How the objects are linked:
bu: ZD->NS, TQ->DT, GQ->QP, FC->MJ, LJ->CT, BF->SZ, DR->DQ, MJ->NT, ZF->JL, NT->HF, BC->BQ, FD->RN, NQ->BB, FG->TQ, JM->GR, SM->FS, CZ->LD, LD->JN, CJ->ZT, PC->RN, BQ->HM, GF->SZ, BB->BL, RL->PM, TM->NR, BD->BN, SN->GS, QM->LT, RJ->JC, QC->GR, GS->JD, MF->MC, RR->BQ, CH->HB, RP->BF, LQ->NQ, RH->RP, QB->DZ, SZ->RJ, TC->TD, HF->TM, RN->FT, NR->CZ, DQ->DR, LT->PQ, GR->ZT, ZT->PC, HM->JH, QP->RR, JR->RH, SQ->GG, TH->ZF, RM->QS, FS->SQ, TD->NS, NH->DR, QJ->RP, NB->ZC, CD->SQ, MC->GQ, BP->DM, FT->TQ, PQ->CD, QQ->MC, PM->BP, BL->NB, DZ->SJ, HB->SM, NG->NT, HN->PC, DM->HL, RZ->BD, JL->CJ, TR->LD, QS->JM, NS->HF, JH->GF, BN->RL, HL->DQ, ZC->BC, ZH->RM, ZM->LQ, JN->NH, SJ->TC, CT->RJ, JC->LJ, GG->TD, DT->QB, JD->FD, TJ->TH
lu: ZD->GF, TQ->DZ, GQ->QM, FC->GS, LJ->ZF, BF->ZH, DR->SM, MJ->RL, ZF->ZT, NT->HF, BC->JC, FD->BN, NQ->NG, FG->QB, JM->ZC, SM->TQ, CZ->QB, LD->DR, CJ->FC, PC->ZM, BQ->TJ, GF->RP, BB->NT, RL->DM, TM->LD, BD->PM, SN->HN, QM->CD, RJ->QC, QC->GQ, GS->SN, MF->QP, RR->ZD, CH->FS, RP->QJ, LQ->TR, RH->QC, QB->TC, SZ->LJ, TC->FS, HF->CZ, RN->LQ, NR->JN, DQ->RN, LT->SQ, GR->BC, ZT->SN, HM->JH, QP->HM, JR->BF, SQ->MF, TH->CJ, RM->QP, FS->DT, TD->CZ, NH->HB, QJ->QS, NB->SZ, CD->NR, MC->RR, BP->DQ, FT->NQ, PQ->RR, QQ->GQ, PM->HL, BL->RZ, DZ->TD, HB->PC, NG->TM, HN->FS, DM->GS, RZ->FD, JL->BL, TR->HF, QS->NB, NS->PQ, JH->RH, BN->BP, HL->PC, ZC->LJ, ZH->JM, ZM->BB, JN->CH, SJ->NS, CT->SZ, JC->TH, GG->NS, DT->SJ, JD->ZM, TJ->JR
gu: ZD->BQ, TQ->QB, GQ->LT, FC->ZT, LJ->RJ, BF->QQ, DR->JN, MJ->JD, ZF->RN, NT->QB, BC->QP, FD->GS, NQ->ZM, FG->SM, JM->RM, SM->CH, CZ->QB, LD->HB, CJ->ZF, PC->DQ, BQ->QM, GF->QB, BB->LQ, RL->BD, TM->NT, BD->FD, SN->PM, QM->TD, RJ->JH, QC->RP, GS->SN, MF->GG, RR->BQ, CH->NH, RP->QQ, LQ->FC, RH->GF, QB->TQ, SZ->QC, TC->DZ, HF->NG, RN->DQ, NR->HF, DQ->SN, LT->NS, GR->FC, ZT->JL, HM->RR, QP->MC, JR->JH, SQ->PQ, TH->BN, RM->QJ, FS->ZM, TD->SJ, NH->LD, QJ->BF, NB->JM, CD->LT, MC->QQ, BP->RL, FT->PC, PQ->QM, QQ->SQ, PM->BN, BL->CJ, DZ->DT, HB->DR, NG->BB, HN->DR, DM->PM, RZ->FC, JL->GF, TR->NQ, QS->ZH, NS->TC, JH->RJ, BN->MJ, HL->CH, ZC->GR, ZH->QC, ZM->RN, JN->CZ, SJ->QB, CT->JC, JC->SZ, GG->GF, DT->TQ, JD->RZ, TJ->HM

The rows follow the links: the fewer symbols apart two objects are, the more alike their rows tend to be.

Each row is also shifted at random along 3 hidden directions that mean nothing.

Some objects, each with a row of numbers:
GQ:  51    2   -9    2   15    3    5   18    7   -6   -4    0   37   18   -1    8    3   28  -13   10    7   27  -13   42   -2   28   44    4   37  -53  -15    7   -1    2    1  -26  -32   14  -36   -2  -34  -35   26   -3   23   -7    9  -44
TH: -75  -54  -21   18   14   -6   14    4   26  -22    8   30   -1  -17  -33   34    1  -41    3    6   -6   17   13  -42  -28  -36  -20  -13   -7   38    2   -9   -3   -3   12   30  -21  -17   21   25    7   37  -26   29   -4    9  -10    8
QC:   7  -33  -45   47    3   23   19   25   25  -43  -13   37    0  -23    5    1   10  -36   14  -29  -28   24   17   -5  -47  -15   22  -34    3  -15   -5    1   36    0   26    2  -25   28   22  -10   18   -4   -5   17   32   17   -3   10
HF: -27   35   31  -32  -19   14  -16   23   13   23   -1  -21   11    0    5  -42  -12    3  -12   13  -14   -3   -5   -3    1   16  -21    0   -1   18   12  -15    2    1   11   14   29  -48  -34  -16    1  -28   -6  -28   25  -10  -16   -8
PM:  56  -39   -7   -7   28  -27    9  -42  -30  -16   25   10   11   35  -18   44   -2    8  -27   38   52  -15    1  -14   27    3   -2   18  -12    3   -1    8  -46   16  -37    3   -7    8    9   38  -30    8   -5   28  -29  -22    9    3
BB: -36   10   18  -10  -27   -8  -32   14   -6   15   -9  -52  -46  -33    8  -30  -40   -3   18   21  -59  -12  -26  -29   -3  -10  -35  -12    5   50   18  -34   -2  -22   29   29   29  -69  -35   -3   13   -8    0  -37  -16    6  -23    1
MJ: -108   -40     6   -22    34   -12    25   -23    11   -10    27    32    43    34   -33    23    -2   -28   -41    42    60    -7    13   -34     7    -3   -23    16   -27    31     0     3   -38    18   -16    30     0   -32     3    37   -18     9   -38    35    19   -34   -20    -3
RM: -67   -4  -53   39   -1   16  -21  -11  -35  -40  -26  -16  -52    0   33   -7  -11    4   -4  -16  -19   -4   -7  -17  -36   -7   22  -34    8  -28    4   11   10    3   19  -14  -16   44   15  -10   -7  -21   29  -12  -15    7    1   25
BN: -13  -44   -3   -1   24  -35    6  -36  -21   -9   14    1  -10   13  -18   43  -16   -4   -6   34   29  -11   -8  -26   21  -13   -6   14   -4   21   -3   -3  -37    1  -18    9   -6  -10    2   39  -20   20  -12   26  -33  -12    6    0
NQ: 148    4   22   -6  -36    1   -6   37   22   16   13  -22   -7  -26   -6  -34  -19  -22   17   28  -66   -3  -12  -10   -4   -1  -26   -9    1   62   24  -42   16  -14   21   28   29  -69  -34  -10   32  -21   -9  -24   11    7  -23  -12
QJ:  12   -9  -46   57  -11   12  -13    2  -20  -36  -26  -16  -58  -23   37   -3  -11   -3   30  -20  -51    1  -11   -8  -30  -12   29  -39   15  -10    0    1   27  -11   26  -21  -15   38   10  -15   19  -15   26  -16  -24   34    1   19
BF: -170    -6   -49    54    10     9   -10    -5   -16   -35   -40    -3   -53   -26    33    -4   -15   -13    32   -27   -24    -5    -8   -14   -34   -14    23   -36    12   -19   -14    17    24   -12    41   -16   -20    36    11   -10    11    -2    13   -13    -3    27    -9    22
BL: -72  -33  -14   -5    2    7   15   16   30  -15   19   30   18   -6  -25   -2   -3  -52  -16   16   -7   10   20  -51  -35  -23  -36  -12  -24   50   17  -16   -1    4   14   44    2  -42   13   14   13   11  -34   21   27  -13  -27    6
ZT: -91  -46  -11   18   11   -6   21   -7   23  -21   14   34   -6  -16  -19   17   -8  -53    7   15   -6   -6   13  -54  -20  -31  -29  -13  -26   63    7  -15    0   -1   15   33    4  -31   21   22   28   29  -41   25    6    3  -23   20
TR: 123   18   28   -7  -32    5   -9   28   13   16   11  -24   -2  -19    5  -39  -18  -13   14   27  -52   -5  -10   -3   -1   12  -23  -10   -2   49   22  -31   16   -7   20   14   34  -58  -34  -16   27  -29   -8  -31   15    4  -24   -8
CZ:  40   63   46  -14  -40   -3  -27   12   -6   50  -19  -52  -46  -38   26  -40  -13   29   53  -21  -46  -17  -23   30   27    1  -15    5   10   16    3  -15   24  -24   12  -12   37  -15  -16  -29   32    6   13  -46  -27   28    8    5
DR: -25   25   15   29    6    4   17  -30   -5   -1  -10   15  -14   -7   38  -31   -8  -20   42   -3   13  -54   -5   10   32   22    3   -8  -29   24   -5   11   24    9   12  -23   41   17   -1  -20   47  -17  -32  -12   21   17  -16   32
NH:  21   36   11    5    9   20   13  -23   -8    0    3   17   24   35   28  -36   10   -4  -14    2   42  -42   13   13   23   37    7   -3  -32   -9    2   24    3   26  -13  -23   33   28    8  -22   17  -36  -18   -9   33  -12   -8   29
NB: -86   -3  -56    0    1   28  -39  -11  -50  -45  -14  -24  -38   27   15    2    2   11  -65  -16   11    7   17  -41  -52  -16   -7  -26  -15  -32   18   15  -25   18  -10   16  -11   34   36   -5  -43   -3   35   -1  -29  -29    5   39
BC:  -6  -28  -55   15    7   21   -9   21   -3  -41   -3    5    9   15   -7   18   16    2  -44   -5   -3   39   12  -13  -53  -10   20  -21   17  -38    6    6   -4   10    0    5  -46   26   14    2  -37   -7   27    9    3  -10    4   -1
JL:   7  -25  -22  -23   -9    1  -23    9  -16  -20   15  -13   -9    8  -26   18    2   -4  -49   13   -6   19   15  -46  -34  -35  -32   -2  -10   14   25  -12  -27    6  -13   45   -9  -22   24   13  -25   24   14   15  -27  -26    0   11
BQ:  -3   -3  -10    3    9  -13  -15   16   -4    3  -17  -25    1    1   -5   21  -14   34    3    8  -15   29  -27   30   -4   11   39    6   48  -46  -15   -1   -7  -15   12  -18  -33    1  -36    8  -41  -18   35  -11   -4    2   12  -46
QM:  -3    9   16    2    8  -10    9   21   28   26  -10    0   26  -11   -6   -2   -6   20   28    1  -11   21  -19   42   14   20   30   14   41  -24  -24   -1   15  -20   17  -19  -16  -11  -44    1   -7  -16    8   -8   21   14    4  -53
RL: 101  -48   -2   -8   28  -21   31  -25    2  -17   39   39   49   43  -35   45   13  -14  -37   40   54   -3   12   -8   22    6    3   23  -16    9    4    7  -38   20  -39    9  -12   -1   10   40  -23    6  -20   47    1  -27    2  -10
DQ: -62  -15   13   41   13  -28   15  -47  -20   -2   -7    5  -45  -16   23   -3  -29  -25   58   20    6  -61  -23  -18   44    1   -5   -4  -23   52  -11    2    5   -4   15  -15   31    0   -1    8   47    4  -36   -2  -18   25  -16   29
RZ:  98  -45   -3   -9   -1  -32   -5  -11  -25   -6   25  -19  -16    7  -26   34  -17   -1  -23   43  -11    2   -8  -32    7  -18  -18   14   -1   35   16  -23  -34   -5  -19   25   -4  -31    0   38  -17   12    4   21  -45  -18    4   -9
TQ:  53   54   25  -46  -27    2  -35   -8  -35   33   -9  -38  -25   -3    4   -1   23   51  -10  -43   13    2    6   22   20  -14  -17   24    0  -32    5    8  -13   -7  -39   -2   16   29   37  -17  -16   47   31  -18  -56    0   37   17

Start here and follow the symbols in turn, left to right. Where do you end up?
Answers are names.
 15   48   37  -19   -4    7   13  -10    5   34   -4   15   18    3   10  -17   24   13   20  -30   30  -20   13   35   41   11   -6   21  -17  -16   -3   20   11    2  -15  -22   28   28   19  -22   23   19  -13   -7    9    5   13   10
bu bu gu: GF
 65   57   26  -41  -38   -5  -41    6  -29   45  -12  -51  -39  -18    5   -3   15   52   10  -42  -16    7   -6   27   18  -17  -21   25    9  -23    4    0   -5  -20  -26   -5   12   15   23  -19   -5   44   41  -23  -61    8   39    9
lu bu gu: SJ
 49   -9    8  -21    8   -2    2  -21  -16  -10   29    5   21   39  -11    1    4  -17  -49   46   32  -28   10  -32   10    7  -32    8  -35   37   26   -6  -33   26  -18   22   23  -27    7   14   -7   -9  -24    9    0  -36  -16   21
gu bu: DR
 -2   47   19   -5    8   25   12  -19   -4    3    0   15   30   34   29  -42   16    1  -19    0   43  -38    9   14   26   39    0   -2  -29   -8    0   21    5   27  -11  -21   35   17    2  -25   11  -38  -17  -16   41  -12  -13   24
bu lu lu gu: DQ
-176    44    30   -48    13    10    11     1    22    39   -12    22    46    10   -12    -4    30    21   -13   -38    60    16    26    31    13     4   -10    28    -7   -43   -19    32    -2     3   -14    -9    -1    20    15   -14   -21    31    -6     3    22   -11    10   -10
bu lu gu bu: LT
 72   -1  -10  -19   16    5    2   21    4    0    8    4   58   39  -14   15   11   33  -39   15   23   36    0   40   -7   30   39   19   35  -64  -10   10  -17    8  -13  -20  -39   10  -30    3  -55  -37   32    7   24  -24   12  -50
lu lu lu: RP
-20    8   19   10   28    4   38  -43    4   -7   13   45   30   28   14  -14   15  -25    1    5   66  -50   20    2   38   25   -4    2  -46   14  -10   29    1   28  -19  -13   30   24   19   -4   28  -11  -51   15   31  -10  -11   32
bu lu bu: LQ
-75   19   -3  -14   -3  -16  -34   11  -16   23  -26  -52  -30  -15    5   13  -18   55   17   -6  -21   28  -37   32    3    2   25   11   55  -45  -19    0   -6  -24   13  -24  -28    2  -35    2  -43    1   47  -24  -31   14   18  -38
gu gu bu: LT
 60  -40  -36   18    7   -4   19   36   19  -15   10   25   34   -1  -23   27   10   -5   -3    8  -26   45    2   11  -34   -5   33   -1   35  -27   -1   -7   13  -10   12   -9  -51   15   -9   14  -14   -9   21   22   18    6    5  -44
lu gu gu lu: QC
 54   27   20   16   13   18   34  -19   14   -1   11   49   39   21   19  -25   24  -24    8   -8   45  -36   20   21   27   34   10   -1  -40    5   -3   23   17   25   -8  -25   31   31   13  -21   36  -22  -40    3   48   -2   -9   23
gu lu gu: DR
 11   41   27   16  -17   -1   -1  -23   -7   20  -19   -8  -43  -30   32  -21   -2    5   64  -35  -10  -40   -8   22   36    2   -7   -1  -12   11   -7    7   27  -10    9  -22   37   27   14  -25   48   15  -11  -20  -21   31   11   30
gu lu bu lu: MF
-36   30   33  -19   -4    7   20   13   44   37   -1   32   32  -27  -17   -4   35   -7   29  -49   20   11   26   26    9  -14  -16   16   -8   -5  -16    9   27   -8   -8    3    7   10   28  -15   26   52  -22    9   16   21   16    1
bu gu gu lu: DZ
  4   -9  -46   42   -2   18  -14    8  -14  -34  -20   -8  -29   -8   25    1   -2    4    7  -25  -26   15   -4    1  -33   -6   34  -30   19  -36   -6    9   17   -2   17  -20  -27   44    7  -13   -5  -13   28   -6   -9   13    9    9
lu gu gu: QQ
-27  -12   12   43    0  -24   19   24   44   21  -22    5  -12  -53    7   -2  -28   -6   94   -2  -58   12  -37   42   14   10   41   -1   50    4  -33  -15   45  -35   50  -30  -18  -13  -51   -2   33   -9   -5  -13   25   52   -5  -50
gu gu gu: QB
 24  -47  -15   19   -2    1   23   16   38  -18   15   36    6  -28  -30   15    5  -60    9    4  -29   17   19  -42  -31  -37  -25  -18  -18   54   14  -21    7   -4   17   43   -1  -33   23   20   29   34  -36   28   12    8  -16    8
gu lu bu lu: NG
-37   -9   -6   17   12   -9    7   13   10    2  -16   -2    5   -5    8    1  -17   12   24    6  -11   11  -26   31    4   23   45    2   40  -32  -22   -1   14  -13   18  -27  -24    8  -44   -2  -14  -33   14   -6   18   15    2  -41
bu bu lu: HM
-20   34   24  -36   -1   32    6   17   28   11   15   11   67   32   -4  -41   15  -11  -52   19   29   -3   18   -1   -6   35  -20    2  -26    5   14    2   -1   25   -1   17   26  -35  -17  -18   -6  -42  -21  -13   70  -35  -30   -6
bu lu gu gu: QB
-100    42    30   -37     1    -2    -8    13    12    42   -15   -13    18    -7    -5    -4    10    35    11   -19    12    18    -6    34    18     8     0    27    24   -39   -17    11     1   -12    -3   -12    -6    -3   -18    -8   -19    13    15   -13     1     5    10   -32
gu gu gu: DT
-160    54    34    -9   -12     3   -28    -2    -2    31   -29   -41   -34   -25    29   -50   -34    14    34     2   -17   -27   -32     2    21    19   -17    -4     4    18    -9    -5    13   -13    34    -7    39   -36   -45   -23    14   -24    -2   -48    11    13   -22     2
gu lu: CZ
